Below are the code and all the weights of a small trained network. Each question names an input and a class and asks about switching units off, where a switched-off unit gives its printed mean instead of its output.

import numpy as np


def w(rows, s, z=0):
    codes = np.array(rows[::2]) - 128.0
    scale = np.full(codes.shape[1], s)
    scale[-1] = z or s
    return codes * scale


def f(y):
    return y / 2 * (1 + np.tanh(0.7978845608 * (y + 0.044715 * y**3)))


def log_softmax(a):
    a = a - a.max(-1, keepdims=True)
    return a - np.log(np.exp(a).sum(-1, keepdims=True))


def net(x, mask):
    res = np.array(x, float).reshape(1, 7) / 4 @ E
    y = f(res @ A[0][:, :-1].T + A[0][:, -1])
    res = res + np.where(mask, y, B[0][:, -1]) @ B[0][:, :-1]
    return log_softmax(res[-1] @ U[:, :-1].T + U[:, -1])


A, B = {}, {}
E = w([
[153,142,107,116,128,117,117,122,166],'x0',
[127,144,134,122,166,130,141,145,111],'x1',
[132,128,126,134,122,124,124,119,125],'x2',
[170,20,65,40,144,32,241,69,69],'x3',
[155,124,113,117,134,114,92,134,147],'x4',
[130,132,124,135,144,124,120,127,113],'x5',
[155,40,3,217,194,254,149,119,168],'x6',
],0.0077)
A[0] = w([
[126,163,200,95,118,27,132,114,108,36],'n1',
[111,246,179,221,114,219,60,143,171,167],'n2',
[183,36,66,77,146,9,243,79,90,138],'n3',
[139,75,131,90,134,124,153,139,104,143],'n4',
[134,128,141,158,130,137,141,139,102,118],'n5',
[104,171,178,109,121,39,123,126,123,35],'n6',
[143,58,36,206,205,227,153,104,149,8],'n7',
[90,197,137,92,121,85,106,112,114,46],'n8',
],0.012,0.0013)
B[0] = w([
[234,161,127,161,64,154,164,134,73,206],'n1',
[51,120,136,115,237,134,88,115,154,242],'n2',
[37,162,150,148,230,178,46,155,176,249],'n3',
[97,105,162,153,132,115,69,89,116,156],'n4',
[174,115,61,101,108,93,51,98,214,130],'n5',
[154,93,77,115,67,119,210,135,125,193],'n6',
[215,145,139,97,2,65,198,138,72,229],'n7',
[155,46,96,132,73,114,152,98,128,176],'n8',
],0.0082,0.019)
U = w([
[2,137,169,124,199,160,42,141,176,248],'0',
[236,112,114,103,18,81,211,145,90,8],'1',
],0.0062,0.0012)

Each question gives the input, the list of numbers given to net, and the class t.
The units are the neurons (one row each of A and B). Each row of codes is followed by its name. A weight is (code - 128) times the scale printed after its matrix; where a second scale follows, it is the last column's (A, B and U).
mask holds one flag per neuron, in row order. A switched-off neuron (its flag False) gives its mean, the last column of its row in B, instead of its output. The means were averaged over made-up inputs and are rounded, as every weight is.
A unit's drop is (log p(t) with every unit on - log p(t) with that unit switched off) / (log p(t) with every unit on - log p(t) with every unit switched off).
most important unit: the unit with the biggest drop
top k neurons: the k neurons with the biggest drops, biggest first
drop when u is switched off: that unit's drop, to one decimal
input [-8,2,6,-4,3,-6,-7], class 1: most important unit	n3
input [-7,-5,2,-5,-2,-4,-6], class 1: top 3 neurons	[n3 n1 n6]
input [7,-3,-5,5,0,1,4], class 0: top 2 neurons	[n3 n1]
input [-4,6,5,4,6,-6,-3], class 0: top 2 neurons	[n3 n7]
input [-8,8,-5,0,5,0,-2], class 1: top 2 neurons	[n3 n2]
input [-3,5,-1,6,4,-8,-4], class 0: top 2 neurons	[n3 n7]
input [-5,-2,7,-6,2,-1,7], class 1: top 2 neurons	[n7 n3]
input [1,5,-4,7,5,-8,-5], class 0: drop when n3 is switched off	2.9
input [7,-4,4,-1,8,-7,8], class 1: drop when n7 is switched off	0.0
input [2,-5,-6,4,8,-8,3], class 0: drop when n3 is switched off	1.2
input [-4,3,0,3,0,-2,-3], class 0: drop when n4 is switched off	0.1
